Below is a small trained network, with its code and all its weights. Each question gives an input and a class and asks what happens when units are switched off, that is, made to give their printed mean instead of their output.

import numpy as np


def w(rows, s, z=0):
    codes = np.array(rows[::2]) - 128.0
    scale = np.full(codes.shape[1], s)
    scale[-1] = z or s
    return codes * scale


def norm(h):
    return h / np.sqrt((h * h).mean(-1, keepdims=True) + 1e-5)


def f(y):
    return np.maximum(y, 0)


def log_softmax(a):
    a = a - a.max(-1, keepdims=True)
    return a - np.log(np.exp(a).sum(-1, keepdims=True))


def net(x, mask):
    res = np.array(x, float).reshape(1, 3) / 4 @ E
    u = 0
    for l in range(3):
        y = f(norm(res) @ A[l][:, :-1].T + A[l][:, -1])
        res = res + np.where(mask[u : u + 4], y, B[l][:, -1]) @ B[l][:, :-1]
        u += 4
    return log_softmax(norm(res)[-1] @ U[:, :-1].T + U[:, -1])


A, B = {}, {}
E = w([
[74,11,155,77,2,66,222,151,214,92,79],'x0',
[200,109,160,185,82,79,79,153,152,179,68],'x1',
[93,143,163,126,192,69,111,130,223,86,173],'x2',
],0.007)
A[0] = w([
[151,96,236,148,173,71,80,28,203,79,148,5],'L0N1',
[226,136,134,161,161,214,62,223,121,102,106,155],'L0N2',
[196,144,203,248,45,90,98,76,133,252,54,16],'L0N3',
[80,61,196,120,193,162,81,102,213,75,153,46],'L0N4',
],0.0043,0.0022)
B[0] = w([
[253,160,133,60,24,70,136,149,135,212,178,196],'L0N1',
[62,131,121,234,105,121,202,83,143,141,123,230],'L0N2',
[135,60,221,19,144,139,94,49,32,158,240,253],'L0N3',
[102,125,28,101,43,102,116,179,33,158,41,204],'L0N4',
],0.006,0.0041)
A[1] = w([
[139,101,173,215,112,120,121,95,160,149,101,152],'L1N1',
[111,85,145,171,61,163,183,108,27,158,130,245],'L1N2',
[2,134,77,76,128,250,146,116,82,25,138,73],'L1N3',
[98,181,127,183,153,162,93,97,121,164,125,25],'L1N4',
],0.006,0.0011)
B[1] = w([
[81,56,238,128,144,147,133,192,166,48,205,159],'L1N1',
[182,173,55,88,127,132,193,129,97,96,126,254],'L1N2',
[177,99,213,130,105,103,67,139,88,138,166,241],'L1N3',
[204,2,119,93,99,126,117,151,244,123,35,185],'L1N4',
],0.0082,0.0072)
A[2] = w([
[130,2,167,78,60,175,166,191,148,120,183,229],'L2N1',
[169,159,131,182,237,178,75,47,142,181,86,158],'L2N2',
[88,189,134,111,171,19,83,173,218,132,181,118],'L2N3',
[203,162,77,94,99,104,199,143,158,81,126,254],'L2N4',
],0.0065,0.002)
B[2] = w([
[98,122,114,182,212,148,104,124,142,126,150,246],'L2N1',
[42,112,147,146,129,119,160,169,209,105,105,168],'L2N2',
[195,147,74,92,77,160,163,99,9,149,80,168],'L2N3',
[122,211,136,114,75,109,112,129,183,142,79,199],'L2N4',
],0.012)
U = w([
[91,158,115,174,155,132,139,152,255,115,94,255],'0',
[200,186,83,74,80,100,139,77,52,164,70,62],'1',
[129,74,216,136,178,98,62,91,77,136,247,70],'2',
],0.0092,0.00083)

Each question gives the input, the list of numbers given to net, and the class t.
The units are the neurons (one row each of A and B). Each row of codes is followed by its name. A weight is (code - 128) times the scale printed after its matrix; where a second scale follows, it is the last column's (A, B and U).
mask holds one flag per neuron, layer by layer. A switched-off neuron (its flag False) gives its mean, the last column of its row in B, instead of its output. The means were averaged over made-up inputs and are rounded, as every weight is.
A unit's drop is (log p(t) with every unit on - log p(t) with that unit switched off) / (log p(t) with every unit on - log p(t) with every unit switched off).
The circuit of an input: a set's keep is (log p(t) with only the set's units on - log p(t) with every unit switched off) / (log p(t) with every unit on - log p(t) with every unit switched off). Starting from all 12 units, units are removed one at a time, each time the one whose removal leaves the highest keep (on an exact tie, the one counted first), for as long as the keep stays at least 0.8.
units of the circuit, in order: the units of the circuit, biggest drop first
most important unit: the unit with the biggest drop
k most important neurons: the k neurons with the biggest drops, biggest first
top k neurons in layer l: the k neurons of layer l with the biggest drops, biggest first
drop when u is switched off: that unit's drop, to one decimal
input [-7,6,-2], class 0: 2 most important neurons : L2N2; L1N3
input [-2,4,5], class 1: most important unit : L0N1
input [-2,4,-3], class 2: 3 most important neurons : L0N3; L0N4; L1N1
input [-6,8,-6], class 2: units of the circuit, in order : L0N3; L2N3
input [-3,-4,-3], class 2: 3 most important neurons : L1N3; L0N1; L0N4
input [-1,2,2], class 1: 2 most important neurons : L0N1; L1N3
input [5,7,-6], class 2: units of the circuit, in order : L0N3; L2N1
input [-8,-8,1], class 0: 3 most important neurons : L2N2; L0N3; L1N4
input [4,4,6], class 1: units of the circuit, in order : L2N3; L1N4
input [-3,7,-6], class 2: 4 most important neurons : L0N3; L1N1; L0N4; L2N3
input [5,-7,7], class 1: units of the circuit, in order : L2N3; L2N2
input [-6,-5,5], class 0: 3 most important neurons : L2N2; L0N3; L1N4
input [-6,1,-5], class 0: top 2 neurons in layer 2 : L2N2; L2N3
input [0,-8,0], class 2: units of the circuit, in order : L1N3
input [-2,-6,6], class 1: 3 most important neurons : L2N3; L0N3; L2N1
input [3,-7,-5], class 2: 2 most important neurons : L1N3; L2N3
input [4,5,0], class 2: 2 most important neurons : L0N3; L2N2
input [-1,8,-5], class 2: 2 most important neurons : L0N3; L1N1
input [2,-7,6], class 2: top 2 neurons in layer 1 : L1N3; L1N2
input [-8,7,0], class 0: top neuron in layer 2 : L2N2
input [-5,-6,8], class 1: drop when L2N3 is switched off : 1.2
input [2,6,-5], class 2: drop when L2N3 is switched off : 0.4
